Rows lie near named flat spaces through zero. A row that begins with a name and a colon came from that space; any other row is followed by the name of its block's space that it lies nearest.
kimag-fafi: [-10  -9   0  36  -6  -9  19  32   3 -27 -26  -1  14  12  -2   2   0   2
  -5  12  18   4 -14 -32 -10  -6  -5  -9]
vado-fab: [ 14   2 -26  77  -2   8 -36 -32 -11 -23 -17  31  -1  61  31 -37  21  12
  29 -25  17 -26 -18  52  35  20  12  13]
rofus-kanub: [  0  24  11   0  25  27 -29  38  -5 -42 -34 -35  21   7  -6 -13  -6 -17
  10  14 -31  29 -17 -21 -39 -20  30  18]
rofus-kanub: [ 21 -20  30 -34  41   1 -18 -30  -3  30  33  39  -7 -85 -28 -16 -30 -35
  45  30  49 -18  40  12 -17   2 -18 -48]
kimag-fafi: [ 19 -42  11  33  12  13 -34  49   8 -14 -13  20  -4 -19 -31 -32   7 -36
  29  21  -4   0  -4 -12 -35  21   1 -25]
nid-lib: [  6  13 -20   8 -32  16  -1  -4   6   2  -3  -1 -22  31  12   7  24  16
 -10 -26 -43   5  -8  32  17  25   5  16]
nid-lib: [ -7  -2  37  24 -17 -22 -29  28  32 -11  22  -4  39 -29 -20   6  54  -5
   3   4  23   2 -11   9 -45 -31 -14  28]
rofus-kanub: [ 30 -16  19  -1   5  22 -10 -17   1  36  41  37 -36  24  13  16  14  12
 -31   5   5 -14  14  29  30 -14 -29  -4]
nid-lib: [ 21  12 -17  16  -7  49 -23  41   0  -3  -3 -10 -26  39  16   8   5  -2
 -17   2 -55  15 -20 -16  15   3  22   1]
rofus-kanub: [-63 -28 -40  30 -48 -95  59   8  10 -11 -18 -31  51  46  13   1  19  39
 -43 -38  32 -11 -29 -44  21   4   0  38]
vado-fab: [  8   8  28  36   0   9  -1  15  12 -20  -1  19  11   7   4  14  22   9
  -9  17  32   3  -3   5 -14 -29 -22  -1]
rofus-kanub: [-27 -10  -6  38  10 -21 -20  53  -1 -66 -65 -42  52  21 -18 -44   7 -18
  22  -2 -14  20 -34 -34 -53   3  36  30]
nid-lib: [-14  24  29  11 -13 -15 -15   8  19 -19   7 -19  36 -25 -11  13  36   1
  10   1  14   6 -11  11 -37 -31  -5  30]
vado-fab: [  4 -30 -19  94 -16  -4 -20  22  -3 -22 -25  23  -3  -4 -11 -31   7 -27
  65   7  26 -34 -26  -5   2  35   8 -32]
vado-fab: [ -9   4 -41 -28  -6 -12  17  -6   6  -5 -14  -2  13  30  21 -17  -5  25
 -35 -34 -18  24   9   0  16  29  17  12]
rofus-kanub: [ -5 -19  -2 -33  36 -19   6 -23 -12 -18 -27   3  20  58  12 -38  -9  23
 -42 -21  -2  21  16  18  -2   1   2  34]
nid-lib: [ 14   3   7 -23   2  20  21  -2   1  14   9  17 -25  -8   2  21 -12   6
 -19  11  -3   8  18   0   8   1 -18 -23]
kimag-fafi: [ 12  14  22  -1 -14  17 -27 -10   9  -4  -1   0 -14 -40 -27  -2  26 -21
  47  -3 -28  -2   4  53 -35  18  -4   6]
rofus-kanub: [ -3 -37   8  12  -3 -34 -26  33  24  38  61  15  26 -72 -21   0   8 -28
  15  21  56 -26   1 -49  -7 -16  -6 -29]
rofus-kanub: [ 29  18  21 -43  34  43  -7 -30 -14  10   9  14 -29  38  20   9 -10  17
 -38   4 -23  17  23  35  15 -22 -11  12]
kimag-fafi: [  9   4  19 -41  -3  16  16  25  18   7  11   0  -8   3  -3  25  11  14
 -53   5 -25  33  15  -7 -16 -14 -17   5]
vado-fab: [-19   7 -10 -48   9 -16  18 -19 -13   5 -13 -27   3 -51 -20  -8 -38 -20
  34   0 -11   2  11 -13 -15  21  17 -13]
kimag-fafi: [  0  -2  24  -4 -24  12 -13  55  16  20  29 -33 -12 -17 -20  38  25 -15
 -17  18 -40   4 -21 -34 -18 -27  -3  11]
kimag-fafi: [-35  23 -18 -16  39 -12  43   8 -34 -33 -48 -46  33  13  17   1 -70   2
  -7  23  23  14 -12 -85   6 -31  30  -8]
nid-lib: [ 19 -48  -1  47  31  16 -50  66  -3 -15  -9   9   7  29  -6 -40  -3 -29
   1  23  -2  -1 -21 -46 -10  -4  20 -11]
nid-lib: [-11   9 -29  37 -10  -2 -12 -12 -22   4  -3 -24  -8  31  19  -2  -9  -3
  24  -9 -10 -29 -32 -12  39   0  27  11]
rofus-kanub: [-36  51 -23  11 -47 -10  25  32  12  -7   0 -53  21 -64  -5  45  -7 -12
  34   8  -5   1 -29 -60  -9  -7  25 -15]
vado-fab: [ 12  17   6 -45   7  17 -20 -42 -10  25  24 -10 -22  39  18   5  12  19
 -29 -24 -44   4   8  50  22 -10   3  43]
kimag-fafi: [ 21 -14   3 -41  11  28   5  33   9  14   9  10 -21   7  -2   7  -9   2
 -46   9 -34  30  18 -19  -4   5  -5 -14]
vado-fab: [ -7 -14 -42  10  -9 -10   1  47  13  18  27  -4  18  24  29   5  -7  13
 -50  -4   9   6 -15 -74  37  -9  21  -9]
kimag-fafi: [ 23 -46 -41  74 -30  19   2  43   5   2 -13  41 -41  38   6 -13   7  -5
   3  -1 -11 -17 -17 -16  35  53  -2 -44]
nid-lib: [-18 -31 -38 -19 -14 -45 -20  -4   9  20  15 -13  22   0  -5 -38  12  -2
   0 -41 -17  -6  -3   2   7  37  27  25]
nid-lib: [ 23  46 -21 -53   3  72  10  24  -6  13   3 -19 -44  14  24  37 -31   7
 -39   8 -74  39   6 -28  23   0  21 -17]
nid-lib: [ -4  51  -7  11 -56  16  -6  -4  19   0  12 -26  -9  16  14  37  51  22
  -7 -30 -50   7 -22  41   7  -1   5  40]
kimag-fafi: [ -3   6  13 -70  72  -1 -35 -27 -27   5   3 -26  25 -39 -11 -37 -53 -31
  27  15   5   8  20 -16 -21 -21  33   5]
kimag-fafi: [  2 -33   8  -3  22  -8   2  44   7  -1   5   7  17  15  -1  -7  -7   0
 -43  18  18  14   2 -50  -8 -21  -6  -7]
rofus-kanub: [  7  -9  21  10  -8  -2  21 -29  -6  25  22  22 -28   3   2  27   3   9
  -5  11  25 -26   7  19  24 -14 -35 -11]
vado-fab: [  1  -9 -16  24 -14  -1   3  49  22  -1  14   9  17  27  20  11  17  18
 -49   0  11  14 -11 -43  13 -14   0  -3]
vado-fab: [ 12  18 -19 -17   2  11 -16 -60  -9  -5 -10  11 -12  72  32 -24  21  35
 -22 -50 -37   9  10  84  28  23   8  48]
vado-fab: [  9 -19 -21  45  -2   6 -34  17  -7  26  32   4 -10  29  20  -3   2  -7
  -1   4   7 -31 -26 -30  45 -11  16  -4]
[ 22  44 -37 -24 -12  53   2 -35  -8 -17 -42  11 -44 -30  -3 -16 -22 -12
  61 -22 -62  19  20  63  -3  80  23 -31] : rofus-kanub
[-19   1  20 -40 -14 -43  -4  -1  32  13  34 -11  42 -57 -21   6  31   2
  -9 -13  19  11  14   8 -38 -13 -10  24] : nid-lib
[ 12  12  54 -18   6  14   7 -33  -2 -17 -20  11 -18 -12 -26   8  20   0
  17   6 -11   8  21  73 -42  -4 -35  15] : vado-fab
[ 15   9  27  17 -13  16  34 -26   5 -23 -27  39 -24  14  -3  15  20  21
  -2   0  11   6  19  61 -12  12 -44  -9] : nid-lib
[ -1  30 -16 -35  -5  26  24  -2 -12   6  -9 -25 -25   4  10  25 -26   5
 -12   1 -43  16   1 -15  14   5  13  -6] : kimag-fafi
[  9 -17   8  29   0  -3  32  19  18 -25 -15  46  11  44  17   3  17  35
 -55   3  42  19  13  -1   1  -8 -36 -10] : vado-fab
[ -1  -4  -6 -35  24  -9  18 -69 -29   0 -27  10 -17   4  -3 -27 -32   2
  26 -16   0  -9  25  49   9  32  -2  -1] : vado-fab
[ -3  -8  -9 -11  22  -9  -3  -8 -11   6   4  -1  10   7   9 -13 -21   0
  -6   2  16  -3   3 -19  13  -7  10  -2] : kimag-fafi
[  5 -28  -1 -22 -14 -17 -15  22  30  14  22  13  11 -14 -15 -14  31   1
 -24 -18 -13  15  13  11 -20  20  -6  10] : nid-lib
[ -4 -15   6 -19  42 -13  30 -33 -22 -23 -41  20   7  -6  -8 -30 -43  -2
  15  10  37   4  27   6 -12  14 -10 -23] : nid-lib
[  6   4  31 -22 -31  16  -3  49  32   0  10 -17  -8 -14 -25  30  45   0
 -31   1 -53  31  -2   8 -45  -6 -16  21] : vado-fab
[ 27   3  24  31 -15  35  18 -43 -16  13  -3  36 -67  20   0  27   8   6
  20  10  -6 -29   7  63  26  10 -40 -19] : rofus-kanub
[-10  23  10 -12  14   8  24 -15 -21 -31 -41 -26   2  71  19   7  -5  29
 -38  -7 -24  21  -8  10   2 -25   0  41] : rofus-kanub
[  6  21   0  16 -20  23  11  -7  -4  -1  -6  -1 -27   8   5  24   6   5
   9   1 -19  -5  -8  16  12   4  -6  -5] : rofus-kanub
[  9  15  12 -41   5   6  -7 -32   5  12  16   8  -4 -12   0   1   9   8
  -6 -13 -10  10  22  43  -6   1  -8  14] : kimag-fafi
[  0 -21  24  37  24 -10  23   8  -9  -6  -3  28   8 -22  -5   8 -26 -10
  13  43  77 -21   5 -40   0 -29 -27 -45] : vado-fab
[-17  27 -29  32 -15  -6 -19  38  13 -16   4 -25  39 -24  11   2   2 -10
  20   1  14   3 -28 -51  -2 -10  36  -4] : vado-fab
[ 13  19 -43 -35   5  40   5 -21 -26  23  -5 -11 -48   7  17   1 -47  -7
  12  -7 -54   0   4  -5  43  36  31 -24] : kimag-fafi
[ 28 -14  15 -26  48  28 -57  26   4  -2  14   9  12  22   4 -33   3  -9
 -30   6 -18  27  10  -2 -17 -19  16  17] : rofus-kanub
[  -5  -32  -49  -41  -36  -11   28   71   37   19   12   -6    2   42
   14    7   17   31 -103  -32  -56   48    3  -54   14   32    9    8] : vado-fab

Rows lie near named flat spaces through zero. A row that begins with a name and a colon came from that space; any other row is followed by the name of its block's space that it lies nearest.
gomelelum: [-15 -41 -51 -10  24   8  -4 -16 -17  11  -5 -27 -22  -3 -15  10 -30   9
   2 -48  -9   4 -18 -19 -18   1 -25  42]
radaztafin: [ -3  21  13  28 -27 -36   9  -1 -18   1  41  -5  -1  43  -3 -24 -52   6
  29  12 -12  11 -33  31  -9  22  10 -13]
nefimoge: [-16  -5   7 -40   3 -18  12  -1 -26   8   3  -5  34 -53 -15 -25  -2 -10
  29 -36  17  -9  55  17   2  13  10  45]
pegudupi: [  0  25  -6  23  -7  47  -3  25   3 -34   7 -10 -45  55  31  14 -12  13
 -19  20 -22   1 -31  21 -39 -45  21 -50]
lefmev: [ 28  25  14   5  -2   9  -3  22 -19   1 -27 -21  -7  29  -6  19  -8  21
 -15  -5  23   0   1  27 -10  -5 -18 -12]
pegudupi: [  6   3  10 -12  12   3   3   6   1   2 -10   2   7 -27   6   4  11   5
   3  -9  11 -10  26   6   7  -2   7  12]
nefimoge: [  4   5 -44  26 -14   4   2 -11  11  17 -82 -33 -29  46   4 -17  -1  -3
 -34 -39  -8  32 -17 -54   9 -19 -25 -22]
nefimoge: [  2 -13  -6  34  46  -6   0   1  30  30  -6   2 -25 -37  36   6 -47  12
  25 -18 -20 -11 -12 -30  64  21   8  19]
radaztafin: [ 30  19  24  25   5 -23  -3  15 -14  24  -9 -15   0  20  -8  13 -42  21
  10   0  18   0 -14  19  29  31 -25  -1]
lefmev: [ -4   1  -1 -10  -7   1   1   4 -25  -9  20 -11   1  15 -13   2 -16   6
   7  -5   3  -1  -4  27 -29  -1  -3   7]
gomelelum: [  5  10  21  -8  21  27  -4  29  -6  -7  10  -1  -4 -20  13  19 -12   9
   7   5   7 -21  18  27   6  -7  10   1]
radaztafin: [-24 -12  -9  -1 -10  46 -13   4  19 -39  44  23 -16  21   9  15  26 -19
 -20  52 -29  -4 -30  -5 -33 -33  16 -39]
pegudupi: [ 13  18  34   1  -1 -18   0  19 -21  16   5  -7  22  -7 -14   0 -31   4
  20   2  22  -8  15  29  27  29 -12   6]
lopuzsel: [-11 -31 -22  -3   7  23 -22  10 -26  11   9 -26  -4  23 -42  27 -43 -11
  -7  -1   2   1 -32  -9   4  17 -55   7]
radaztafin: [  9  -7  19 -11 -15  -1 -11 -11  11 -18  29  32  21   8 -19  21  54  -7
 -21  53  10  -2 -12   5 -20   1  -8 -17]
pegudupi: [  0  -6   0  -5 -18 -15  -1 -15  -7  -9  24   9  10  18 -18   0  15  -1
  -3  17   2   7 -16   9 -27   6  -5  -1]
lopuzsel: [-12  -4  -4  21   8   1   3 -10  35  -5  17  23 -15 -13  34  -9   4  -5
   8  17 -29  -2 -14 -22  16  -7  32 -12]
radaztafin: [ 12 -10   3  -9  -8 -25  -1 -20  -7   0  17  11  15   6 -22   9  23   8
  -4  10  13   4 -10   9 -22  14 -13  14]
pegudupi: [-23 -32  -1  -6  26  31 -17  19 -26 -14  89  -1 -12  -2 -15  36 -63   3
  29  24 -18 -25 -38  37 -17  15  -9  18]
gomelelum: [-26 -45 -48 -28   7  -1   1 -35   2   2  -7  -1   2 -25 -15 -10  25 -14
  -7 -34 -10   8   5 -39 -21  -7  -8  38]
lefmev: [ 42  27  55   4   7  -6  -6  24 -12  -6  29  12  11   9  -3  39   2  32
   3  40  30 -20  -3  60  -7  16  -4  -8]
gomelelum: [  9   0   1  20  23  31 -15  28  -6   5   1 -18 -26  19   4  33 -46  12
  -3   6  -3 -10 -27   7  17   2 -21 -11]
gomelelum: [-42 -79 -59 -46  69  87 -24   5   4 -12  15  -8 -29 -66  -1  49  -1 -13
 -10 -29 -22 -30   6 -36 -11 -30 -16  50]
nefimoge: [ 57  -5  27 -12  29  -8 -11  -1  -8   0   8  11   5  -4 -16  65  37  49
 -20  18  42 -19  -7  39 -26  13 -27  25]
radaztafin: [ 19  21  27  47  16  53 -26  53   9  -3   9  -9 -35  47  16  49 -52   7
 -14  52  -9 -14 -47  12  37  -3 -21 -60]
radaztafin: [-32  16   4   3 -45 -32  19 -17  -4 -19  47  16  15  17   6 -54  -6 -20
  28  14 -25  15  -4  15 -26  -1  43 -15]
nefimoge: [-31  -5   7 -14   7  -5   9   4  -3   2  27   8  15 -48  11 -29 -24 -19
  38 -12 -13 -12  31   4  21   9  31  21]
pegudupi: [ 18  24  14  10 -32 -39   9 -11   0  13 -33  -1  21  22 -12 -24  19  -3
  -9   0  17  19   8  -6  10  13  -9 -15]
lopuzsel: [-16 -15 -12 -17  -1   9  -1  -7  -6 -13  22   4   2  -6  -7   0   8  -6
   1   1  -7  -2   0   3 -24  -8   5  10]
nefimoge: [-12  -7  16  26   4  -8  -9   8   6  10  48  12   2   2  -2   3 -49 -12
  26  34 -18  -6 -33  -1  38  31  -4 -10]
lopuzsel: [-29   4 -45  -9 -27  31   7  -3 -20 -34  -1 -26 -30  51   4 -20  -3  -4
 -15 -23 -24  18 -15   8 -73 -49  16 -19]
nefimoge: [-47   3  16 -20 -47 -10   1   8 -31 -12  57   4  42   6 -36 -43 -29 -49
  31  25  -9   5  10  20  -2  19   6 -12]
lefmev: [ 16   6  48 -23  -7 -15  -5   9 -19 -10  50  23  38 -14 -26  21  18   5
  11  42  28 -18  13  51 -13  23  -4   8]
lefmev: [-16 -10 -31 -23 -44  15  -9  -8 -23  -5 -42 -25  17  45 -51 -12  29 -34
 -40  -8  12  28   0 -28 -27 -14 -46 -20]
lefmev: [-10  -9  27 -27   9 -21   6  -3  -8  -2  50  24  32 -54  -5  -7   3  -4
  35   8   7 -20  30  28   3  22  23  34]
lopuzsel: [  9 -12   1 -26   4  16 -12   8 -19   4 -17 -11  16  -4 -34  25  16  -3
 -19  -4  27  -4  14   3  -5   4 -37  12]
lefmev: [ -2  -1 -20  25   8   8   1  -4  18   3 -15  -6 -29  16  23  -1 -13   5
  -6  -8 -20   7 -23 -23   7 -12   6 -12]
lopuzsel: [-10 -17  -5 -12   7   9  -4  -6   6  -7  16  11   3 -16  -3   6  14  -7
  -1   8  -5  -6   1  -6  -6  -3   3   8]
nefimoge: [ 22  -3 -17   1  -9 -22  -3 -10 -20  29 -57 -31   7  26 -36   3  -4   7
 -20 -34  27  19  -3 -18   7  18 -53  13]
pegudupi: [ 13  20  21   6 -14 -21   3   6 -10  10 -10  -4  15  10 -10  -8  -8   1
   5   3  15   4   7  13  14  16  -8  -7]
lopuzsel: [-19 -34  -9 -10   8  -5 -11  -4 -24   8  50  -5  11  -5 -35  11 -42  -9
  22   4  -4  -6 -23   7   0  31 -27  28]
gomelelum: [ -7 -19 -37   5  20 -11   6  -7 -39   6  29 -37 -33  21  -5   5 -75  34
  29 -51 -13   1 -33  29 -40  10  -8  45]
gomelelum: [-10 -22 -55  -9 -31 -79  25 -67 -23  21 -21 -21  10  20 -31 -53   2   7
  10 -70   0  40 -10 -23 -43  20 -13  53]
lefmev: [  3  -5   1  18   1   0  -5  -9  28   1   2  18  -6   3  10   6  16  -5
 -10  25 -11   3 -19 -24  17   1   1 -17]
pegudupi: [ 28  32  59 -41   8  31   0  39 -34 -48  59  16  11 -10   5  44  30  37
   4  38  33 -38  32 108 -72 -24  33   1]
radaztafin: [-22   5 -22   3   9   9  12   8  -4   7 -25 -23 -18 -16  24 -30 -37  -5
  19 -48 -17   2  21 -11  14 -13  21  11]
lopuzsel: [-30 -16 -16  23  10   6   4 -17  43 -14  43  31 -24 -15  42 -14  -2 -11
  15  23 -49  -2 -28 -29   8 -12  45 -12]
gomelelum: [ 10  -1 -20  40   3 -10  -5   3 -19  15   8 -32 -34  59  -7  13 -73  24
   7 -13 -12  12 -60   8  -4  18 -29  -3]
[ -4  -3 -14 -35 -16  14  -2   5 -42 -13  -8 -26  10  20 -36   4   7   0
 -14 -22  20   5  14  25 -51 -13 -23  12] : lopuzsel
[ -7  -9  -6  40  39   5  -1   4  38  18   7   9 -33 -27  46   2 -44   6
  23  -2 -33 -11 -21 -31  57   9  21   1] : nefimoge
[ 16  55  52  40 -71 -59  13 -15  30  -9  12  41  31  52   8 -44  41 -18
  -5  72  -2  26 -17   4  12  13  29 -72] : gomelelum
[ 14  19  21   4   3   4  -1  19  -4   3 -11  -4   3  -1   5   7  -6   7
   1   4  12  -7  12  16  14   2   0  -9] : gomelelum
[-41 -27 -25 -58 -54   1  -6 -18 -46 -16  12 -13  49  18 -77 -25  30 -50
 -15  -3  15  20  16  -3 -52   0 -37   9] : lefmev
[ 38 -13  11  -1   8 -25 -11 -13 -12  13   7   2  11  15 -34  41  13  27
 -14  13  30  -1 -24  15 -11  29 -44  20] : radaztafin
[  1  20  22  -1 -13 -50  22 -10 -15   1  33   8  18 -12   7 -33 -17  13
  40 -10   2  -1  15  39 -11  20  34  21] : lopuzsel
[-12  30  55 -25 -69 -57  19 -26  20 -20  30  62  77 -25 -11 -60  91 -45
   8  60  12  11  49   7  -1  11  46 -27] : radaztafin
[  0  -7  11 -35  49  55  -3  28  -1 -25  21   8 -14 -58  30  37  16  20
   5  -6   4 -39  39  37 -22 -32  33  25] : pegudupi
[-23 -34 -12 -33   8  15  -6 -13  -2 -17  39  17  12 -29 -15  10  25 -13
   1  10  -5 -10   5  -1 -26  -5   3  23] : lopuzsel
[-33 -54 -35 -46  38  55 -13  -6  15 -12   1  11  -1 -65  -2  21  39 -24
 -14 -13 -10 -19  27 -38  -5 -26  -1  32] : gomelelum
[ -1   1 -17   6  -8  -4   1  -5  -2  11 -33 -16  -4  14  -6 -12  -6  -5
  -9 -21   0  13  -1 -20   7  -1 -14  -3] : nefimoge
[-59 -50 -36 -13  -4 -14   5 -44  34  -1  40  35  16 -51   4 -42  19 -48
  21   4 -43   6  -1 -61  16   6  28  22] : lefmev
[ 63  -7  17  28  39  -4 -18  -1  15  13  -2   9 -23  20  -1  76  11  53
 -27  29  23 -12 -47  11   3  19 -39   4] : nefimoge
[-14  -9  -2  13  28  -4   5   2  17  17   7   4  -9 -41  27 -11 -36  -3
  30 -16 -19 -11   7 -17  45  13  20  18] : nefimoge
[ 13  18   3 -28  38  58   9  22  25 -28 -46   7 -26 -52  59  18  63  22
 -23 -24   6 -25  63  10 -21 -66  52   1] : pegudupi
[ -4  -1 -14   7  -6   8  -1   1 -15 -12  19 -13 -19  35  -3   5 -23  10
   0  -1 -10   5 -29  16 -33  -8  -3  -6] : lefmev
[  0 -10  -5 -12   0 -12   3 -16   6   4  -7   8  12 -18  -5  -5  24  -3
  -3  -7   5   2  12 -12   0   3   0  15] : pegudupi
[ 11  29 -25  45 -82 -58  13 -47  23   7 -64  -2   2  98 -13 -55  46 -18
 -43   9  -8  64 -43 -55 -12  -5 -17 -62] : pegudupi
[ 14   5 -19  14 -18   1  -5  -6  -1   5 -43 -19 -12  49 -14   4  10   2
 -32  -7   6  21 -23 -21 -10  -9 -31 -22] : nefimoge
[ -9 -21 -25 -20  32  26   3 -10  27  -4 -29   8 -13 -51  28   3  39  -1
 -11 -28  -8 -10  31 -32   3 -29  21  22] : pegudupi
[-21  -1  -7 -14  -3  18   5   0  14 -11 -10   8   3 -24  15 -19  24 -20
  -3  -5 -11  -1  27 -17   2 -22  24  -6] : radaztafin
[-41   6 -35  14   6  26  13  15  -4  -5  -5 -29 -38   2  38 -37 -64  -9
  26 -45 -41   4   2  -9   3 -27  36  -4] : radaztafin
[-17 -19 -30  41  14   3   0 -22  46  -2  21  19 -40   8  41  -5 -13  -1
   4  13 -49   6 -50 -43  13  -9  25 -15] : lefmev
[ 16  33 -18  36 -14  28  -2  21   5   3 -72 -36 -39  64  18  -2 -16   6
 -35 -16  -5  21 -19 -20   5 -31 -15 -51] : lopuzsel
[-18 -26  -3  -2  47  24 -10  23  -8  20  21 -12  -8 -48   4  17 -65  -4
  33 -18  -9 -25   6  -3  47  21  -9  33] : pegudupi
[-47   0 -27 -10 -26 -16  23 -21  -4 -16  23   1   0  -6  17 -62  -9 -20
  28 -28 -33  14  14  -3 -31 -18  50   8] : radaztafin
[-30 -42 -23  -8  40  68 -21  15  13 -22  47   9 -30 -21  13  40 -14 -10
  -3  22 -31 -24 -25 -11  -7 -22   4   1] : gomelelum
[-28 -38 -60  20 -34 -43   4 -63  12   3  20   5 -10  48 -21 -32   4 -16
  -6  -4 -36  39 -65 -53 -31  10 -14   3] : gomelelum
[ 34  46  26  17 -17 -33  12  16 -24  20 -44 -27   7  29  -4 -14 -26  22
   5 -24  29  11  15  28  13  15 -11  -8] : lopuzsel
